Below are the code and all the weights of a small trained network. Each question names an input and a class and asks about switching units off, where a switched-off unit gives its printed mean instead of its output.

import numpy as np


def w(rows, s, z=0):
    codes = np.array(rows[::2]) - 128.0
    scale = np.full(codes.shape[1], s)
    scale[-1] = z or s
    return codes * scale


def norm(h):
    return h / np.sqrt((h * h).mean(-1, keepdims=True) + 1e-5)


def f(y):
    return np.maximum(y, 0)


def log_softmax(a):
    a = a - a.max(-1, keepdims=True)
    return a - np.log(np.exp(a).sum(-1, keepdims=True))


def net(x, mask):
    res = np.array(x, float).reshape(1, 3) / 4 @ E
    u = 0
    for l in range(3):
        y = f(norm(res) @ A[l][:, :-1].T + A[l][:, -1])
        res = res + np.where(mask[u : u + 5], y, B[l][:, -1]) @ B[l][:, :-1]
        u += 5
    return log_softmax(norm(res)[-1] @ U[:, :-1].T + U[:, -1])


A, B = {}, {}
E = w([
[56,98,34,148],'x0',
[134,136,2,23],'x1',
[195,129,49,208],'x2',
],0.0047)
A[0] = w([
[185,124,203,63,136],'L0N1',
[6,135,141,252,80],'L0N2',
[185,171,189,208,4],'L0N3',
[195,254,96,74,164],'L0N4',
[188,117,98,169,143],'L0N5',
],0.0083,0.0027)
B[0] = w([
[130,174,165,81,206],'L0N1',
[236,129,144,2,253],'L0N2',
[22,138,89,166,198],'L0N3',
[154,56,127,131,218],'L0N4',
[148,224,93,207,200],'L0N5',
],0.0079,0.0047)
A[1] = w([
[154,77,200,106,188],'L1N1',
[146,139,117,232,232],'L1N2',
[118,141,84,182,78],'L1N3',
[112,213,165,176,104],'L1N4',
[247,134,110,168,4],'L1N5',
],0.012,0.0029)
B[1] = w([
[201,65,62,120,246],'L1N1',
[61,64,16,57,254],'L1N2',
[212,119,124,16,195],'L1N3',
[5,110,191,199,206],'L1N4',
[163,255,151,224,242],'L1N5',
],0.0088,0.0052)
A[2] = w([
[31,78,78,93,68],'L2N1',
[140,30,246,154,147],'L2N2',
[189,249,196,255,254],'L2N3',
[168,91,41,98,150],'L2N4',
[160,221,49,180,122],'L2N5',
],0.0092,0.0036)
B[2] = w([
[56,131,137,234,188],'L2N1',
[234,186,155,210,177],'L2N2',
[25,236,254,196,196],'L2N3',
[140,121,181,128,253],'L2N4',
[198,120,248,104,217],'L2N5',
],0.0071,0.0074)
U = w([
[139,188,204,171,51],'0',
[170,64,90,35,247],'1',
[5,73,104,150,51],'2',
],0.019,0.0015)

Each question gives the input, the list of numbers given to net, and the class t.
The units are the neurons (one row each of A and B). Each row of codes is followed by its name. A weight is (code - 128) times the scale printed after its matrix; where a second scale follows, it is the last column's (A, B and U).
mask holds one flag per neuron, layer by layer. A switched-off neuron (its flag False) gives its mean, the last column of its row in B, instead of its output. The means were averaged over made-up inputs and are rounded, as every weight is.
A unit's drop is (log p(t) with every unit on - log p(t) with that unit switched off) / (log p(t) with every unit on - log p(t) with every unit switched off).
The circuit of an input: a set's keep is (log p(t) with only the set's units on - log p(t) with every unit switched off) / (log p(t) with every unit on - log p(t) with every unit switched off). Starting from the 12 units with the biggest drops (on a tie, the unit counted first), units are removed one at a time, each time the one whose removal leaves the highest keep (on an exact tie, the one counted first), for as long as the keep stays at least 0.8.
circuit, biggest first: the units of the circuit, biggest drop first
most important unit: the unit with the biggest drop
k most important neurons: the k neurons with the biggest drops, biggest first
drop of u: that unit's drop, to one decimal
input [8,-4,-4], class 1: most important neuron => (L0N2)
input [-7,-2,5], class 2: circuit, biggest first => (L0N3 L1N2)
input [2,4,-3], class 2: 3 most important neurons => (L0N2 L1N5 L2N1)
input [1,5,-1], class 2: 3 most important neurons => (L0N2 L1N5 L1N3)
input [0,-7,2], class 2: 3 most important neurons => (L0N3 L1N4 L1N2)
input [-1,-8,5], class 2: 2 most important neurons => (L0N3 L1N2)
input [4,1,-7], class 2: 3 most important neurons => (L0N2 L2N1 L1N3)
input [7,6,-3], class 2: 3 most important neurons => (L1N5 L2N1 L0N2)
input [2,0,-7], class 1: 4 most important neurons => (L0N5 L1N4 L0N3 L2N3)
input [4,3,-3], class 2: 2 most important neurons => (L1N5 L0N2)
input [6,8,-3], class 2: 2 most important neurons => (L0N2 L2N1)
input [1,6,-6], class 2: 4 most important neurons => (L0N2 L1N3 L1N5 L2N1)
input [5,8,-3], class 2: 2 most important neurons => (L0N2 L2N1)
input [-5,2,-5], class 1: most important unit => L1N5
input [-2,-4,3], class 2: drop of L0N3 => 0.5
input [-4,2,-4], class 1: drop of L2N3 => 0.1
input [-7,6,-6], class 1: drop of L1N3 => 0.0
input [2,-5,-8], class 1: drop of L2N3 => 0.1
